Here is a tiny trained network, its code and every weight. The questions are about switching its units off for an input and a class, where a switched-off unit gives its printed mean instead of its output.

import numpy as np


def w(rows, s, z=0):
    codes = np.array(rows[::2]) - 128.0
    scale = np.full(codes.shape[1], s)
    scale[-1] = z or s
    return codes * scale


def f(y):
    return y / 2 * (1 + np.tanh(0.7978845608 * (y + 0.044715 * y**3)))


def log_softmax(a):
    a = a - a.max(-1, keepdims=True)
    return a - np.log(np.exp(a).sum(-1, keepdims=True))


def net(x, mask):
    res = np.array(x, float).reshape(1, 4) / 4 @ E
    y = f(res @ A[0][:, :-1].T + A[0][:, -1])
    res = res + np.where(mask, y, B[0][:, -1]) @ B[0][:, :-1]
    return log_softmax(res[-1] @ U[:, :-1].T + U[:, -1])


A, B = {}, {}
E = w([
[128,129,129],'x0',
[210,114,118],'x1',
[116,3,164],'x2',
[128,128,128],'x3',
],0.012)
A[0] = w([
[131,209,104,124],'n1',
[90,140,154,39],'n2',
[166,112,127,60],'n3',
[28,164,113,149],'n4',
[253,128,101,106],'n5',
[85,139,131,3],'n6',
[116,161,77,51],'n7',
],0.015,0.0065)
B[0] = w([
[142,40,222,255],'n1',
[91,124,117,127],'n2',
[31,107,158,132],'n3',
[115,123,35,240],'n4',
[16,190,91,241],'n5',
[9,113,115,122],'n6',
[106,99,174,158],'n7',
],0.012,0.0078)
U = w([
[204,196,106,254],'0',
[100,209,66,57],'1',
[173,109,245,36],'2',
],0.011)

Each question gives the input, the list of numbers given to net, and the class t.
The units are the neurons (one row each of A and B). Each row of codes is followed by its name. A weight is (code - 128) times the scale printed after its matrix; where a second scale follows, it is the last column's (A, B and U).
mask holds one flag per neuron, in row order. A switched-off neuron (its flag False) gives its mean, the last column of its row in B, instead of its output. The means were averaged over made-up inputs and are rounded, as every weight is.
A unit's drop is (log p(t) with every unit on - log p(t) with that unit switched off) / (log p(t) with every unit on - log p(t) with every unit switched off).
unit that matters most: the unit with the biggest drop
k most important neurons: the k neurons with the biggest drops, biggest first
drop when u is switched off: that unit's drop, to one decimal
input [-3,-5,4,-7], class 0: unit that matters most -> n5
input [-5,7,-8,-6], class 2: 3 most important neurons -> (n1; n4; n7)
input [-7,-3,-6,5], class 2: 3 most important neurons -> (n1; n5; n7)
input [-5,0,-4,-2], class 2: 2 most important neurons -> (n1; n5)
input [0,-7,6,-8], class 0: 2 most important neurons -> (n5; n1)
input [-4,5,-6,3], class 2: 2 most important neurons -> (n1; n4)
input [2,-7,6,4], class 1: 2 most important neurons -> (n1; n4)
input [4,5,0,4], class 1: 2 most important neurons -> (n5; n1)
input [-5,-7,6,1], class 1: 2 most important neurons -> (n1; n4)
input [-2,-2,-3,1], class 2: 2 most important neurons -> (n5; n1)
input [3,8,8,5], class 1: 3 most important neurons -> (n5; n1; n3)
input [-7,-4,-7,1], class 2: drop when n5 is switched off -> 0.1
input [6,-6,7,8], class 0: drop when n1 is switched off -> 0.9
input [5,1,-7,0], class 2: drop when n1 is switched off -> 0.8
